Below are the code and all the weights of a small trained network. Each question names an input and a class and asks about switching units off, where a switched-off unit gives its printed mean instead of its output.

import numpy as np


def w(rows, s, z=0):
    codes = np.array(rows[::2]) - 128.0
    scale = np.full(codes.shape[1], s)
    scale[-1] = z or s
    return codes * scale


def norm(h):
    return h / np.sqrt((h * h).mean(-1, keepdims=True) + 1e-5)


def f(y):
    return y / 2 * (1 + np.tanh(0.7978845608 * (y + 0.044715 * y**3)))


def log_softmax(a):
    a = a - a.max(-1, keepdims=True)
    return a - np.log(np.exp(a).sum(-1, keepdims=True))


def net(x, mask):
    res = np.array(x, float).reshape(1, 8) / 4 @ E
    u = 0
    for l in range(3):
        y = f(norm(res) @ A[l][:, :-1].T + A[l][:, -1])
        res = res + np.where(mask[u : u + 3], y, B[l][:, -1]) @ B[l][:, :-1]
        u += 3
    return log_softmax(norm(res)[-1] @ U[:, :-1].T + U[:, -1])


A, B = {}, {}
E = w([
[115,111,137,109,111,128,190,136,116,118,201],'x0',
[152,62,88,148,152,142,115,124,116,153,136],'x1',
[100,228,83,39,181,189,67,127,7,205,163],'x2',
[132,121,142,132,207,84,175,134,96,140,92],'x3',
[2,150,36,185,169,135,135,85,174,114,159],'x4',
[135,124,55,16,174,54,107,149,229,114,163],'x5',
[144,91,100,85,88,103,94,86,58,20,96],'x6',
[157,167,98,162,137,111,132,179,111,98,145],'x7',
],0.0067)
A[0] = w([
[122,149,173,166,136,111,116,198,191,254,170,14],'0.n0',
[222,121,170,87,87,104,130,157,109,174,119,3],'0.n1',
[124,118,97,52,147,52,92,164,186,136,150,17],'0.n2',
],0.0088,0.0056)
B[0] = w([
[115,92,112,34,91,169,174,132,106,65,42,251],'0.n0',
[102,207,59,170,99,8,134,52,186,187,122,240],'0.n1',
[91,72,201,211,55,148,99,193,47,184,139,254],'0.n2',
],0.015,0.0027)
A[1] = w([
[139,189,148,1,194,156,82,143,98,168,174,23],'1.n0',
[150,98,103,75,96,86,74,118,78,57,123,25],'1.n1',
[159,81,163,118,117,128,143,167,207,91,93,2],'1.n2',
],0.0069,0.0042)
B[1] = w([
[246,166,97,167,149,186,74,102,130,96,163,252],'1.n0',
[121,75,113,71,92,50,146,185,118,20,82,170],'1.n1',
[170,156,130,140,168,162,88,157,120,56,203,168],'1.n2',
],0.014,0.0024)
A[2] = w([
[169,86,190,174,156,78,152,114,255,58,158,5],'2.n0',
[117,85,163,54,153,96,116,139,138,45,88,80],'2.n1',
[86,128,28,86,105,59,156,87,173,103,70,175],'2.n2',
],0.0064,0.0029)
B[2] = w([
[188,192,148,94,189,168,4,103,137,170,183,216],'2.n0',
[168,144,84,133,173,178,209,183,74,124,123,202],'2.n1',
[97,135,71,90,127,137,190,127,124,146,141,252],'2.n2',
],0.015,0.0031)
U = w([
[237,138,127,122,175,204,26,106,99,86,179,26],'0',
[69,48,254,222,30,148,129,182,12,155,64,229],'1',
[147,73,68,13,99,183,242,150,103,41,28,40],'2',
[35,152,21,138,112,38,155,39,199,178,131,245],'3',
],0.0091,0.0011)

Each question gives the input, the list of numbers given to net, and the class t.
The units are the neurons (one row each of A and B). Each row of codes is followed by its name. A weight is (code - 128) times the scale printed after its matrix; where a second scale follows, it is the last column's (A, B and U).
mask holds one flag per neuron, layer by layer. A switched-off neuron (its flag False) gives its mean, the last column of its row in B, instead of its output. The means were averaged over made-up inputs and are rounded, as every weight is.
A unit's drop is (log p(t) with every unit on - log p(t) with that unit switched off) / (log p(t) with every unit on - log p(t) with every unit switched off).
The circuit of an input: a set's keep is (log p(t) with only the set's units on - log p(t) with every unit switched off) / (log p(t) with every unit on - log p(t) with every unit switched off). Starting from all 9 units, units are removed one at a time, each time the one whose removal leaves the highest keep (on an exact tie, the one counted first), for as long as the keep stays at least 0.8.
units of the circuit, in order: the units of the circuit, biggest drop first
top k neurons: the k neurons with the biggest drops, biggest first
top k neurons in layer l: the k neurons of layer l with the biggest drops, biggest first
drop when u is switched off: that unit's drop, to one decimal
input [-8,8,-4,0,-8,5,-7,-1], class 3: top neuron in layer 2	2.n1
input [-6,-5,6,-4,5,1,1,-8], class 0: units of the circuit, in order	1.n0; 0.n1
input [-3,3,4,-8,5,0,5,-5], class 2: top 3 neurons	0.n1; 1.n1; 0.n2
input [5,-1,-7,7,-7,-7,6,3], class 0: units of the circuit, in order	0.n2; 2.n0; 0.n0
input [0,-5,-3,2,-7,-2,6,2], class 3: top 2 neurons in layer 0	0.n1; 0.n0
input [4,-3,5,0,-8,-7,2,1], class 3: top 2 neurons in layer 0	0.n1; 0.n2
input [2,6,3,5,2,-1,1,-7], class 0: top 4 neurons	0.n1; 0.n2; 0.n0; 1.n0
input [-4,7,8,-4,8,4,-1,-3], class 0: top 3 neurons	1.n0; 0.n1; 2.n2
input [1,1,-2,8,-5,6,-6,-5], class 1: top 2 neurons	0.n2; 1.n1
input [6,-8,-3,4,-4,-6,8,-3], class 2: top 3 neurons	0.n2; 1.n1; 2.n1
input [4,3,3,-8,-1,-3,4,6], class 2: top 3 neurons	0.n2; 1.n1; 2.n0
input [5,-5,7,-5,5,4,4,-1], class 0: top 2 neurons	1.n0; 0.n1
input [6,-8,3,3,8,-3,-8,-6], class 2: top 2 neurons in layer 0	0.n0; 0.n1
input [2,-7,-1,-8,-4,5,3,5], class 1: top 2 neurons	0.n2; 0.n0
input [7,7,-8,-8,7,-4,-1,7], class 0: units of the circuit, in order	2.n0
input [-6,-1,-4,-6,6,7,-1,-5], class 1: top 2 neurons	0.n2; 0.n1
input [-6,3,-6,-4,4,7,4,6], class 1: top 2 neurons	0.n2; 1.n0
input [6,7,-5,-4,1,5,5,-7], class 0: top 2 neurons	0.n0; 2.n0
input [-3,5,0,-1,0,-7,-8,4], class 2: top 2 neurons	0.n0; 0.n2
input [1,2,-7,3,-6,-2,2,5], class 0: top neuron	2.n0
input [8,6,-8,-7,5,3,-6,2], class 0: top 3 neurons	2.n0; 1.n2; 0.n1
input [5,6,-3,-8,-7,-4,-8,1], class 2: top 2 neurons in layer 0	0.n0; 0.n2
input [2,-8,-7,4,0,-6,-3,-5], class 0: top 2 neurons	2.n0; 0.n2
input [1,-8,-5,7,-8,-3,-2,-7], class 3: drop when 0.n1 is switched off	0.9
input [-5,6,-2,8,-2,4,-6,-2], class 2: drop when 0.n0 is switched off	3.4
input [2,1,-2,8,-1,8,1,6], class 1: drop when 0.n2 is switched off	1.0
input [5,-7,-2,-5,-7,2,-4,5], class 3: drop when 0.n1 is switched off	1.9
input [-3,-6,-4,0,6,-4,-8,-1], class 2: top neuron in layer 0	0.n0
